Below is a small trained network, with its code and all its weights. Each question gives an input and a target symbol and asks what happens when units are switched off, that is, made to give their printed mean instead of their output.

import numpy as np


def w(rows, s, z=0):
    codes = np.array(rows[::2]) - 128.0
    scale = np.full(codes.shape[1], s)
    scale[-1] = z or s
    return codes * scale


def norm(h):
    return h / np.sqrt((h * h).mean(-1, keepdims=True) + 1e-5)


def f(y):
    return np.maximum(y, 0)


def softmax(a):
    e = np.exp(a - a.max(-1, keepdims=True))
    return e / e.sum(-1, keepdims=True)


def log_softmax(a):
    a = a - a.max(-1, keepdims=True)
    return a - np.log(np.exp(a).sum(-1, keepdims=True))


def net(x, mask):
    ids = ['ΔΘΛΠΣΦΩβγζημξ'.index(c) for c in x.split()]
    T = len(ids)
    res = E[ids] + P[:T]
    u = 0
    for l in range(3):
        r = norm(res)
        for j in range(2):
            rows = slice(2 * j, 2 * j + 2)
            q, k, v = (r @ M[l][rows].T for M in (Q, K, V))
            z = softmax(np.where(np.tri(T) > 0, q @ k.T / 2**0.5, -1e9)) @ v
            o = O[l][rows]
            res = res + np.where(mask[u + j], z, o[:, -1]) @ o[:, :-1]
        u += 2
        y = f(norm(res) @ A[l][:, :-1].T + A[l][:, -1])
        res = res + np.where(mask[u : u + 4], y, B[l][:, -1]) @ B[l][:, :-1]
        u += 4
    return log_softmax(norm(res)[-1] @ U[:, :-1].T + U[:, -1])


Q, K, V, O, A, B = {}, {}, {}, {}, {}, {}
E = w([
[26,72,82,180,160,168,60,5,182,233],'Δ',
[106,151,149,115,170,12,144,189,134,193],'Θ',
[59,134,179,229,46,74,191,112,50,179],'Λ',
[115,186,90,103,118,47,200,140,36,189],'Π',
[130,210,57,121,107,69,106,88,92,193],'Σ',
[90,122,62,96,92,161,206,75,174,163],'Φ',
[169,130,175,13,75,225,69,130,101,87],'Ω',
[146,119,37,117,114,93,135,120,89,187],'β',
[44,157,173,193,46,147,142,183,196,127],'γ',
[171,140,97,178,59,151,155,160,98,113],'ζ',
[45,154,134,206,89,224,244,190,107,207],'η',
[140,145,129,147,107,119,252,221,122,98],'μ',
[59,109,138,156,162,183,151,108,153,88],'ξ',
],0.013)
P = w([
[7,254,34,157,136,188,155,127,217,71],'0',
[77,169,58,109,94,114,144,147,208,118],'1',
[114,175,115,123,87,117,143,108,179,145],'2',
[141,131,84,111,86,131,143,198,160,194],'3',
[131,138,111,102,64,122,151,142,171,176],'4',
[140,146,120,93,59,112,156,145,162,184],'5',
[104,122,150,83,48,95,168,129,150,129],'6',
[86,87,165,35,56,92,206,203,140,155],'7',
],0.0076)
Q[0] = w([
[111,149,86,144,163,152,105,135,147,107],'L0H0',
[68,101,108,192,121,137,69,106,49,76],'L0H0',
[255,53,208,131,177,155,54,76,124,105],'L0H1',
[153,139,140,161,74,154,243,237,157,95],'L0H1',
],0.007)
K[0] = w([
[114,112,122,170,188,94,123,157,129,192],'L0H0',
[140,124,117,159,147,114,57,104,123,160],'L0H0',
[105,117,69,253,135,66,160,123,167,165],'L0H1',
[125,133,174,70,119,176,155,160,130,105],'L0H1',
],0.0066)
V[0] = w([
[194,127,157,101,139,182,103,188,95,63],'L0H0',
[72,98,151,104,87,146,1,41,60,160],'L0H0',
[144,164,108,107,159,156,58,137,129,93],'L0H1',
[113,112,148,192,162,91,182,173,140,98],'L0H1',
],0.007)
O[0] = w([
[255,130,133,203,92,104,141,100,169,45,36],'L0H0',
[151,144,100,113,70,78,196,160,212,197,3],'L0H0',
[146,208,131,142,135,213,115,114,19,118,103],'L0H1',
[133,142,149,168,198,97,105,151,167,185,111],'L0H1',
],0.0092,0.0069)
A[0] = w([
[220,63,178,155,51,141,112,212,150,38,134],'L0N0',
[91,185,118,202,209,41,174,1,143,187,52],'L0N1',
[207,87,12,144,33,28,98,113,65,109,177],'L0N2',
[26,168,67,175,173,41,77,189,116,179,251],'L0N3',
],0.0054,0.002)
B[0] = w([
[208,200,127,165,26,96,143,94,84,232,152],'L0N0',
[251,93,54,254,144,154,88,201,129,82,153],'L0N1',
[152,105,233,102,170,87,182,142,139,176,159],'L0N2',
[68,176,60,123,144,134,252,124,162,50,255],'L0N3',
],0.0084,0.0092)
Q[1] = w([
[89,99,152,219,182,89,150,136,176,112],'L1H0',
[163,110,83,158,182,1,92,96,185,179],'L1H0',
[114,233,138,68,108,202,144,114,63,62],'L1H1',
[101,133,68,166,170,45,63,99,168,117],'L1H1',
],0.0078)
K[1] = w([
[189,160,132,79,143,117,113,181,105,91],'L1H0',
[179,192,150,107,179,177,131,178,169,92],'L1H0',
[170,166,87,37,154,164,43,132,86,1],'L1H1',
[97,122,140,222,135,138,182,104,143,91],'L1H1',
],0.0087)
V[1] = w([
[134,127,94,43,117,205,91,101,177,140],'L1H0',
[155,254,146,117,153,110,218,161,121,60],'L1H0',
[150,88,156,93,105,74,122,111,54,90],'L1H1',
[134,130,38,88,202,126,132,151,155,66],'L1H1',
],0.0062)
O[1] = w([
[233,74,2,44,245,138,107,26,164,96,122],'L1H0',
[132,113,136,187,182,191,36,61,55,166,254],'L1H0',
[239,197,66,117,176,188,188,89,36,108,65],'L1H1',
[140,92,196,119,104,81,90,149,218,188,198],'L1H1',
],0.0066,0.0069)
A[1] = w([
[100,145,38,91,136,149,163,70,69,94,89],'L1N0',
[57,120,232,148,169,113,137,109,98,91,5],'L1N1',
[3,78,79,244,136,175,158,120,195,124,249],'L1N2',
[68,182,186,159,103,130,160,169,106,190,99],'L1N3',
],0.0068,0.0022)
B[1] = w([
[86,74,158,131,134,150,141,111,154,103,165],'L1N0',
[137,112,112,109,87,125,139,125,174,173,160],'L1N1',
[190,182,92,104,155,43,186,248,140,96,250],'L1N2',
[71,92,161,93,158,65,113,114,159,134,176],'L1N3',
],0.012,0.017)
Q[2] = w([
[213,143,89,102,173,71,56,147,218,133],'L2H0',
[173,115,184,207,96,152,118,116,58,180],'L2H0',
[158,118,1,114,155,151,80,76,141,167],'L2H1',
[140,142,161,170,169,136,71,203,199,131],'L2H1',
],0.0067)
K[2] = w([
[17,31,143,148,171,125,225,114,125,1],'L2H0',
[181,173,210,202,14,158,79,4,161,153],'L2H0',
[137,20,83,132,228,150,133,134,136,89],'L2H1',
[99,142,131,153,192,51,114,143,97,71],'L2H1',
],0.0057)
V[2] = w([
[190,178,83,131,148,109,144,176,136,185],'L2H0',
[228,98,168,151,178,56,171,146,143,169],'L2H0',
[95,110,128,157,123,2,102,127,182,154],'L2H1',
[211,248,123,195,88,136,93,86,121,165],'L2H1',
],0.006)
O[2] = w([
[238,49,28,90,120,126,203,131,166,108,253],'L2H0',
[94,93,68,71,56,109,169,131,92,117,179],'L2H0',
[62,159,184,59,180,148,193,130,96,95,211],'L2H1',
[148,169,109,3,193,18,164,215,199,134,12],'L2H1',
],0.0073,0.0052)
A[2] = w([
[91,131,121,131,192,43,102,182,175,187,117],'L2N0',
[203,141,80,101,22,91,147,121,117,249,252],'L2N1',
[2,49,80,95,168,58,152,209,170,146,137],'L2N2',
[142,89,78,155,103,208,181,23,77,70,51],'L2N3',
],0.0066,0.0023)
B[2] = w([
[202,54,127,48,2,199,143,138,167,74,191],'L2N0',
[35,91,101,138,149,78,163,113,207,136,154],'L2N1',
[204,81,140,58,99,115,128,52,196,168,252],'L2N2',
[135,127,146,138,191,103,98,186,157,88,152],'L2N3',
],0.008,0.017)
U = w([
[123,114,42,88,158,107,185,184,204,72,166],'Δ',
[184,56,184,83,56,101,85,89,209,231,128],'Θ',
[15,83,217,110,72,178,155,74,118,221,168],'Λ',
[67,131,153,117,160,57,125,84,91,187,42],'Π',
[46,184,103,55,229,107,69,76,118,149,40],'Σ',
[98,64,126,128,152,246,113,49,117,74,126],'Φ',
[196,215,107,67,64,222,33,60,163,151,71],'Ω',
[144,16,147,155,254,118,75,171,120,188,3],'β',
[66,229,91,140,88,150,81,157,147,121,72],'γ',
[184,140,128,213,107,98,142,104,108,154,63],'ζ',
[86,175,115,151,184,189,143,205,126,161,30],'η',
[197,151,160,105,141,186,95,144,6,58,203],'μ',
[86,128,136,126,193,127,43,143,175,72,46],'ξ',
],0.0083,0.0048)

Each question gives the input, a string of symbols that net reads in full, and the target symbol t.
The units are the heads (2 rows each of Q, K, V and O) and the neurons (one row each of A and B). Each row of codes is followed by its name. A weight is (code - 128) times the scale printed after its matrix; where a second scale follows, it is the last column's (O, A, B and U).
mask holds one flag per unit, layer by layer, with each layer's heads first. A switched-off unit (its flag False) gives its mean, the last column of its rows in O or B, instead of its output. The means were averaged over made-up inputs and are rounded, as every weight is.
A unit's drop is (log p(t) with every unit on - log p(t) with that unit switched off) / (log p(t) with every unit on - log p(t) with every unit switched off).
The circuit of an input: a set's keep is (log p(t) with only the set's units on - log p(t) with every unit switched off) / (log p(t) with every unit on - log p(t) with every unit switched off). Starting from the 12 units with the biggest drops (on a tie, the unit counted first), units are removed one at a time, each time the one whose removal leaves the highest keep (on an exact tie, the one counted first), for as long as the keep stays at least 0.8.
units of the circuit, in order: the units of the circuit, biggest drop first
top k neurons in layer l: the k neurons of layer l with the biggest drops, biggest first
heads that matter: for each layer, one digit per head in row order, 1 if its drop is at least 0.15 and else 0, layers parted by /
input Φ γ β Ω β γ, target Φ: top 2 neurons in layer 1 : [L1N2; L1N0]
input Ω Λ γ, target Λ: heads that matter : 01 / 10 / 00
input Φ Δ μ Φ Θ Ω, target Φ: heads that matter : 00 / 11 / 00
input μ ζ Δ Ω β Λ, target Λ: heads that matter : 01 / 00 / 10
input γ Ω β, target β: top 2 neurons in layer 2 : [L2N2; L2N0]
input β Ω Φ Φ γ Σ ζ, target Φ: units of the circuit, in order : [L0H1; L1N2]
input Σ μ Ω ζ, target μ: top 2 neurons in layer 1 : [L1N2; L1N1]
input μ ξ Ω Σ, target μ: heads that matter : 11 / 01 / 10
input β Λ ζ ζ Ω, target Λ: units of the circuit, in order : [L1N2; L1H0]
input Φ μ Π μ, target Θ: units of the circuit, in order : [L0H1; L1H0; L2N2; L1N3]
input Δ Σ ξ ζ ζ, target Θ: units of the circuit, in order : [L0N3; L1N2]
input Φ β Σ Δ Π β ζ Π, target Θ: units of the circuit, in order : [L1N2]
input ζ Θ Θ η ζ Ω μ η, target μ: units of the circuit, in order : [L1H1; L0H1; L0N3]
input Ω ζ ζ ζ Φ Λ, target Λ: units of the circuit, in order : [L0H1; L1N2]
input ζ ζ ξ μ Ω ζ ξ, target μ: units of the circuit, in order : [L0H1; L1H1; L0N3]
input β Σ μ Π ζ η β, target Θ: heads that matter : 01 / 00 / 00
input Λ Π Π β Ω Π, target Λ: heads that matter : 01 / 00 / 00
input γ η η Σ Ω ζ β β, target β: heads that matter : 11 / 01 / 11
input Φ Ω μ μ, target μ: heads that matter : 00 / 00 / 00
input Λ Σ β ζ Φ ζ μ Ω, target μ: units of the circuit, in order : [L1H1; L2N2; L0N3]
input Ω β μ, target μ: heads that matter : 11 / 00 / 00
input μ μ Σ μ η Σ, target Θ: units of the circuit, in order : [L1N2]
input β μ η μ Ω, target μ: heads that matter : 10 / 01 / 00
input Σ Ω ζ, target ζ: top 2 neurons in layer 0 : [L0N0; L0N2]
input Ω ζ β γ, target γ: heads that matter : 11 / 01 / 11
input Σ ζ ζ, target Θ: heads that matter : 10 / 00 / 00
input ζ ζ Ω Σ, target Σ: heads that matter : 11 / 01 / 11
input η γ β ζ Ω Π Λ β, target Λ: heads that matter : 01 / 10 / 10
input Σ Σ μ η Θ η Ω Π, target μ: heads that matter : 11 / 01 / 10
